Here is a tiny trained network, its code and every weight. The questions are about switching its units off for an input and a class, where a switched-off unit gives its printed mean instead of its output.

import numpy as np


def w(rows, s, z=0):
    codes = np.array(rows[::2]) - 128.0
    scale = np.full(codes.shape[1], s)
    scale[-1] = z or s
    return codes * scale


def f(y):
    return y / 2 * (1 + np.tanh(0.7978845608 * (y + 0.044715 * y**3)))


def log_softmax(a):
    a = a - a.max(-1, keepdims=True)
    return a - np.log(np.exp(a).sum(-1, keepdims=True))


def net(x, mask):
    res = np.array(x, float).reshape(1, 5) / 4 @ E
    y = f(res @ A[0][:, :-1].T + A[0][:, -1])
    res = res + np.where(mask, y, B[0][:, -1]) @ B[0][:, :-1]
    return log_softmax(res[-1] @ U[:, :-1].T + U[:, -1])


A, B = {}, {}
E = w([
[180,255,48,135,49,115,55,147],'x0',
[104,132,124,157,122,144,129,163],'x1',
[150,99,14,141,214,109,160,108],'x2',
[111,163,109,7,171,205,128,185],'x3',
[242,144,179,148,229,135,65,178],'x4',
],0.0077)
A[0] = w([
[131,150,201,110,86,133,126,137,55],'N1',
[194,121,171,172,169,108,96,138,118],'N2',
[150,80,157,227,90,74,134,92,106],'N3',
[122,141,119,81,127,129,140,134,163],'N4',
[43,81,74,106,40,105,162,79,120],'N5',
[150,87,28,180,197,121,142,111,13],'N6',
[106,53,181,147,171,111,156,112,109],'N7',
[176,132,148,158,167,124,120,135,109],'N8',
[105,120,164,125,161,131,160,122,127],'N9',
[99,91,168,115,153,137,151,127,106],'N10',
[108,68,178,142,153,124,139,113,103],'N11',
[190,206,80,156,62,107,104,126,82],'N12',
[130,98,132,116,131,150,134,118,2],'N13',
[147,136,156,187,111,123,141,98,80],'N14',
[134,133,251,130,73,138,105,131,82],'N15',
[116,160,153,146,158,117,138,154,110],'N16',
[105,145,108,62,149,156,106,168,92],'N17',
[125,128,69,118,172,128,136,128,36],'N18',
[140,108,123,188,123,104,125,113,56],'N19',
[104,157,154,60,127,149,132,155,52],'N20',
[195,154,171,146,186,128,96,159,142],'N21',
[150,115,141,136,143,140,111,133,21],'N22',
[167,127,171,157,178,137,119,169,100],'N23',
[92,128,136,57,173,155,145,168,98],'N24',
[126,124,146,180,110,114,111,91,135],'N25',
],0.014,0.0021)
B[0] = w([
[89,116,97,118,150,55,155,140,179],'N1',
[87,151,160,119,116,168,157,115,204],'N2',
[240,89,161,134,152,147,137,98,222],'N3',
[141,121,152,158,131,145,130,131,149],'N4',
[44,173,188,109,118,197,173,112,254],'N5',
[81,104,107,121,141,1,162,145,207],'N6',
[123,153,78,131,104,144,63,159,216],'N7',
[97,146,150,111,131,156,148,122,176],'N8',
[131,149,116,141,116,128,91,140,167],'N9',
[130,148,90,122,119,147,87,151,183],'N10',
[132,149,93,141,111,146,81,152,195],'N11',
[130,146,70,139,111,162,37,173,232],'N12',
[132,132,125,141,129,128,121,141,133],'N13',
[175,103,131,113,137,131,132,111,163],'N14',
[77,105,95,125,151,9,164,144,219],'N15',
[129,141,130,111,120,124,125,112,138],'N16',
[200,100,148,133,136,132,123,100,177],'N17',
[123,106,127,130,138,67,141,133,158],'N18',
[178,103,145,122,143,128,131,121,165],'N19',
[185,97,139,141,146,119,139,105,174],'N20',
[87,142,154,130,104,181,153,112,218],'N21',
[112,133,137,116,117,135,128,126,139],'N22',
[90,147,149,122,119,166,147,114,192],'N23',
[206,106,146,140,131,138,131,105,189],'N24',
[176,113,141,138,142,128,142,112,169],'N25',
],0.025,0.013)
U = w([
[52,207,213,91,97,214,203,91,135],'0',
[144,189,53,153,87,165,11,194,61],'1',
[248,74,183,145,168,148,156,72,251],'2',
[63,110,99,106,168,2,201,154,17],'3',
],0.0098,0.0024)

Each question gives the input, the list of numbers given to net, and the class t.
The units are the neurons (one row each of A and B). Each row of codes is followed by its name. A weight is (code - 128) times the scale printed after its matrix; where a second scale follows, it is the last column's (A, B and U).
mask holds one flag per neuron, in row order. A switched-off neuron (its flag False) gives its mean, the last column of its row in B, instead of its output. The means were averaged over made-up inputs and are rounded, as every weight is.
A unit's drop is (log p(t) with every unit on - log p(t) with that unit switched off) / (log p(t) with every unit on - log p(t) with every unit switched off).
The circuit of an input: a set's keep is (log p(t) with only the set's units on - log p(t) with every unit switched off) / (log p(t) with every unit on - log p(t) with every unit switched off). Starting from the 12 units with the biggest drops (on a tie, the unit counted first), units are removed one at a time, each time the one whose removal leaves the highest keep (on an exact tie, the one counted first), for as long as the keep stays at least 0.8.
units of the circuit, in order: the units of the circuit, biggest drop first
most important unit: the unit with the biggest drop
top k neurons: the k neurons with the biggest drops, biggest first
drop when u is switched off: that unit's drop, to one decimal
input [7,4,-8,-5,-1], class 3: top 4 neurons	N15, N1, N7, N11
input [6,8,-6,1,-4], class 1: most important unit	N12
input [-8,-2,-3,-7,-6], class 1: top 3 neurons	N7, N11, N10
input [2,-4,-1,8,-6], class 2: top 2 neurons	N17, N20
input [-6,6,-1,-7,-2], class 2: top 2 neurons	N3, N12
input [-1,0,-4,-8,8], class 0: top 4 neurons	N2, N21, N23, N8
input [7,4,-8,5,-4], class 3: top 2 neurons	N15, N1
input [-5,-2,-5,1,-1], class 1: top 3 neurons	N6, N7, N11
input [-3,5,6,-3,5], class 3: top 2 neurons	N6, N5
input [6,-7,7,7,2], class 2: top 3 neurons	N17, N15, N7
input [2,3,-6,0,-5], class 3: top 3 neurons	N15, N1, N21
input [-7,-7,-1,7,6], class 1: top 2 neurons	N5, N7
input [-3,7,-4,-2,0], class 3: top 2 neurons	N12, N15
input [2,5,-6,-3,4], class 3: units of the circuit, in order	N15
input [-3,1,-8,-8,-1], class 2: top 3 neurons	N3, N6, N25
input [3,-8,-8,7,-1], class 3: drop when N15 is switched off	1.4
input [-5,3,5,5,4], class 1: drop when N3 is switched off	2.0
input [-8,6,7,7,3], class 1: drop when N10 is switched off	0.1
